Below are the code and all the weights of a small trained network. Each question names an input and a class and asks about switching units off, where a switched-off unit gives its printed mean instead of its output.

import numpy as np


def w(rows, s, z=0):
    codes = np.array(rows[::2]) - 128.0
    scale = np.full(codes.shape[1], s)
    scale[-1] = z or s
    return codes * scale


def f(y):
    return y / 2 * (1 + np.tanh(0.7978845608 * (y + 0.044715 * y**3)))


def log_softmax(a):
    a = a - a.max(-1, keepdims=True)
    return a - np.log(np.exp(a).sum(-1, keepdims=True))


def net(x, mask):
    res = np.array(x, float).reshape(1, 8) / 4 @ E
    y = f(res @ A[0][:, :-1].T + A[0][:, -1])
    res = res + np.where(mask, y, B[0][:, -1]) @ B[0][:, :-1]
    return log_softmax(res[-1] @ U[:, :-1].T + U[:, -1])


A, B = {}, {}
E = w([
[129,180,3,191,151,101,131],'x0',
[134,161,100,70,149,233,84],'x1',
[113,92,124,170,89,171,114],'x2',
[73,210,140,89,38,100,85],'x3',
[164,118,118,137,106,130,147],'x4',
[211,117,106,132,93,116,170],'x5',
[12,89,102,75,129,151,189],'x6',
[146,135,126,121,130,118,139],'x7',
],0.011)
A[0] = w([
[168,130,247,115,120,159,130,99],'N1',
[146,76,159,142,204,143,155,43],'N2',
[83,79,171,156,98,34,172,78],'N3',
[152,50,157,180,238,148,153,97],'N4',
[114,188,35,187,149,112,129,103],'N5',
[109,175,128,123,87,120,122,103],'N6',
[111,199,155,119,43,106,125,71],'N7',
[203,181,176,213,143,102,20,3],'N8',
[163,149,97,47,128,241,99,86],'N9',
[133,58,241,73,111,128,141,108],'N10',
[119,102,185,196,123,61,137,36],'N11',
[127,117,67,157,145,111,119,185],'N12',
[94,174,156,93,11,87,94,99],'N13',
[78,82,72,62,91,111,178,57],'N14',
[113,104,128,166,121,46,131,203],'N15',
[73,127,72,122,128,130,204,115],'N16',
[115,90,157,64,107,149,146,88],'N17',
],0.013,0.003)
B[0] = w([
[76,146,95,183,128,98,98,225],'N1',
[139,87,115,59,113,113,135,199],'N2',
[190,181,153,117,183,182,94,213],'N3',
[151,41,119,51,79,106,123,247],'N4',
[127,120,94,183,102,98,50,234],'N5',
[167,105,123,108,120,102,120,173],'N6',
[139,54,130,85,114,118,107,208],'N7',
[42,158,174,152,131,145,253,253],'N8',
[207,179,161,114,193,182,78,251],'N9',
[115,166,79,199,98,80,113,251],'N10',
[152,156,141,107,179,182,77,186],'N11',
[109,160,112,121,132,66,99,185],'N12',
[165,50,91,64,111,112,146,237],'N13',
[46,138,174,122,140,120,186,209],'N14',
[146,153,124,141,135,185,97,189],'N15',
[108,152,153,186,108,134,204,204],'N16',
[103,143,134,185,122,132,147,194],'N17',
],0.02,0.013)
U = w([
[80,178,25,216,112,35,2,200],'0',
[144,33,103,14,110,112,93,4],'1',
[170,201,157,100,233,245,25,115],'2',
[28,159,187,136,148,145,209,192],'3',
],0.0092,0.0026)

Each question gives the input, the list of numbers given to net, and the class t.
The units are the neurons (one row each of A and B). Each row of codes is followed by its name. A weight is (code - 128) times the scale printed after its matrix; where a second scale follows, it is the last column's (A, B and U).
mask holds one flag per neuron, in row order. A switched-off neuron (its flag False) gives its mean, the last column of its row in B, instead of its output. The means were averaged over made-up inputs and are rounded, as every weight is.
A unit's drop is (log p(t) with every unit on - log p(t) with that unit switched off) / (log p(t) with every unit on - log p(t) with every unit switched off).
The circuit of an input: a set's keep is (log p(t) with only the set's units on - log p(t) with every unit switched off) / (log p(t) with every unit on - log p(t) with every unit switched off). Starting from the 12 units with the biggest drops (on a tie, the unit counted first), units are removed one at a time, each time the one whose removal leaves the highest keep (on an exact tie, the one counted first), for as long as the keep stays at least 0.8.
units of the circuit, in order: the units of the circuit, biggest drop first
top k neurons: the k neurons with the biggest drops, biggest first
drop of u: that unit's drop, to one decimal
input [5,-7,-3,7,-6,-1,-6,1], class 1: units of the circuit, in order => (N13)
input [1,4,-8,4,5,-4,5,5], class 3: top 2 neurons => (N4 N14)
input [-8,-7,-3,-5,5,1,-3,5], class 0: top 2 neurons => (N10 N1)
input [-8,7,-1,3,2,2,7,-7], class 0: top 3 neurons => (N10 N8 N1)
input [-3,-4,2,1,-6,-5,1,2], class 2: top 3 neurons => (N3 N5 N11)
input [-5,1,2,2,-1,5,5,-8], class 0: top 2 neurons => (N8 N10)
input [0,-8,0,-7,3,2,2,4], class 2: top 3 neurons => (N3 N11 N15)
input [0,4,-2,-5,-6,1,5,1], class 1: top 2 neurons => (N8 N4)
input [-7,3,-7,-2,-1,-4,-8,-4], class 3: top 2 neurons => (N8 N5)
input [-5,0,-6,5,-3,-1,0,0], class 0: top 3 neurons => (N10 N4 N1)
input [2,-4,0,0,8,-8,-6,6], class 3: top 2 neurons => (N8 N9)
input [-8,-6,-8,-2,-5,6,7,3], class 0: top 2 neurons => (N10 N8)
input [-4,-5,-8,-4,-6,2,-4,-3], class 2: top 4 neurons => (N11 N3 N5 N13)
input [-1,-4,-3,-7,-2,0,-5,8], class 1: units of the circuit, in order => (N4)
input [2,7,8,2,-5,8,5,8], class 2: drop of N9 => 4.0
input [3,0,-3,4,8,4,1,1], class 1: drop of N10 => 1.3
input [0,4,8,1,8,-4,-7,-8], class 3: drop of N8 => 1.5
